Here is a tiny trained network, its code and every weight. The questions are about switching its units off for an input and a class, where a switched-off unit gives its printed mean instead of its output.

import numpy as np


def w(rows, s, z=0):
    codes = np.array(rows[::2]) - 128.0
    scale = np.full(codes.shape[1], s)
    scale[-1] = z or s
    return codes * scale


def norm(h):
    return h / np.sqrt((h * h).mean(-1, keepdims=True) + 1e-5)


def f(y):
    return np.maximum(y, 0)


def log_softmax(a):
    a = a - a.max(-1, keepdims=True)
    return a - np.log(np.exp(a).sum(-1, keepdims=True))


def net(x, mask):
    res = np.array(x, float).reshape(1, 8) / 4 @ E
    u = 0
    for l in range(2):
        y = f(norm(res) @ A[l][:, :-1].T + A[l][:, -1])
        res = res + np.where(mask[u : u + 10], y, B[l][:, -1]) @ B[l][:, :-1]
        u += 10
    return log_softmax(norm(res)[-1] @ U[:, :-1].T + U[:, -1])


A, B = {}, {}
E = w([
[75,253,50,48,211],'x0',
[96,92,147,138,160],'x1',
[149,75,231,8,91],'x2',
[112,129,137,136,124],'x3',
[131,125,128,129,130],'x4',
[140,130,122,126,125],'x5',
[120,129,131,129,127],'x6',
[62,53,38,79,82],'x7',
],0.0058)
A[0] = w([
[87,68,34,87,49,253],'0.n0',
[157,179,138,145,62,85],'0.n1',
[157,140,35,107,129,177],'0.n2',
[132,158,80,130,192,119],'0.n3',
[97,103,132,124,124,100],'0.n4',
[126,169,149,65,101,148],'0.n5',
[97,164,136,63,153,45],'0.n6',
[169,98,154,86,113,145],'0.n7',
[141,115,91,248,84,126],'0.n8',
[109,119,184,160,135,92],'0.n9',
],0.011,0.0029)
B[0] = w([
[62,103,121,87,124,254],'0.n0',
[123,120,147,146,142,154],'0.n1',
[131,111,131,133,125,205],'0.n2',
[114,125,125,171,108,201],'0.n3',
[146,97,131,113,142,144],'0.n4',
[126,115,142,110,169,180],'0.n5',
[190,122,102,112,201,177],'0.n6',
[134,135,159,170,100,183],'0.n7',
[152,94,137,50,254,219],'0.n8',
[166,176,138,117,111,162],'0.n9',
],0.011,0.0075)
A[1] = w([
[22,131,95,115,118,5],'1.n0',
[73,77,81,113,180,65],'1.n1',
[62,75,93,112,2,143],'1.n2',
[102,73,121,87,29,18],'1.n3',
[137,140,241,162,37,23],'1.n4',
[79,181,32,193,127,190],'1.n5',
[147,21,124,164,178,192],'1.n6',
[104,176,60,180,147,173],'1.n7',
[140,232,81,226,184,178],'1.n8',
[160,121,203,99,159,113],'1.n9',
],0.01,0.0021)
B[1] = w([
[254,160,29,197,150,200],'1.n0',
[192,88,76,89,67,252],'1.n1',
[133,190,187,185,176,202],'1.n2',
[25,176,198,159,129,180],'1.n3',
[194,51,118,151,75,196],'1.n4',
[157,34,71,176,35,211],'1.n5',
[87,231,152,100,81,246],'1.n6',
[98,145,238,176,51,201],'1.n7',
[47,171,214,143,109,253],'1.n8',
[148,158,24,155,172,240],'1.n9',
],0.0081,0.006)
U = w([
[199,197,162,121,227,124],'0',
[58,133,209,152,74,254],'1',
[104,67,92,30,144,169],'2',
[133,97,27,174,54,27],'3',
[248,66,193,153,93,36],'4',
],0.016,0.004)

Each question gives the input, the list of numbers given to net, and the class t.
The units are the neurons (one row each of A and B). Each row of codes is followed by its name. A weight is (code - 128) times the scale printed after its matrix; where a second scale follows, it is the last column's (A, B and U).
mask holds one flag per neuron, layer by layer. A switched-off neuron (its flag False) gives its mean, the last column of its row in B, instead of its output. The means were averaged over made-up inputs and are rounded, as every weight is.
A unit's drop is (log p(t) with every unit on - log p(t) with that unit switched off) / (log p(t) with every unit on - log p(t) with every unit switched off).
The circuit of an input: a set's keep is (log p(t) with only the set's units on - log p(t) with every unit switched off) / (log p(t) with every unit on - log p(t) with every unit switched off). Starting from the 12 units with the biggest drops (on a tie, the unit counted first), units are removed one at a time, each time the one whose removal leaves the highest keep (on an exact tie, the one counted first), for as long as the keep stays at least 0.8.
circuit, biggest first: the units of the circuit, biggest drop first
most important unit: the unit with the biggest drop
k most important neurons: the k neurons with the biggest drops, biggest first
top k neurons in layer l: the k neurons of layer l with the biggest drops, biggest first
drop when u is switched off: that unit's drop, to one decimal
input [-5,0,-5,5,-8,-8,-3,2], class 2: circuit, biggest first -> 0.n8
input [1,1,7,7,-7,-7,8,-3], class 0: top 3 neurons in layer 1 -> 1.n9, 1.n5, 1.n1
input [2,-3,0,-5,7,2,1,0], class 1: top 4 neurons in layer 0 -> 0.n8, 0.n3, 0.n0, 0.n6
input [0,0,2,-4,6,-5,-6,-4], class 4: 3 most important neurons -> 0.n8, 1.n4, 0.n6
input [-6,2,0,4,4,-5,-2,1], class 2: top 2 neurons in layer 0 -> 0.n8, 0.n6
input [-3,-3,8,-3,7,-6,-8,8], class 1: top 2 neurons in layer 1 -> 1.n3, 1.n2
input [-7,4,-8,-5,2,-8,-5,-1], class 0: 2 most important neurons -> 0.n8, 0.n0
input [0,0,-1,-8,2,7,-5,2], class 2: top 2 neurons in layer 1 -> 1.n5, 1.n9
input [3,-1,-2,-8,-1,8,-7,1], class 3: top 2 neurons in layer 1 -> 1.n5, 1.n0
input [8,0,0,-1,7,-5,5,6], class 3: 4 most important neurons -> 0.n8, 1.n0, 0.n3, 1.n5
input [7,-5,0,-2,4,7,1,2], class 3: 2 most important neurons -> 0.n8, 0.n3
input [-5,-6,-5,2,-7,7,-7,-1], class 0: 2 most important neurons -> 0.n8, 0.n0
input [6,-4,0,5,-3,7,1,7], class 3: 3 most important neurons -> 0.n8, 1.n0, 0.n3
input [6,-3,-8,-6,0,2,-3,-7], class 1: most important unit -> 1.n8
input [-6,-1,-4,0,-8,8,-8,0], class 0: top 2 neurons in layer 0 -> 0.n8, 0.n0
input [-6,6,-5,-2,0,-6,4,8], class 2: drop when 0.n8 is switched off -> 0.5
input [-6,-5,0,3,-2,8,-8,-4], class 0: drop when 1.n5 is switched off -> 0.1
input [-8,-8,-6,-1,0,6,-2,5], class 2: drop when 1.n0 is switched off -> 0.0
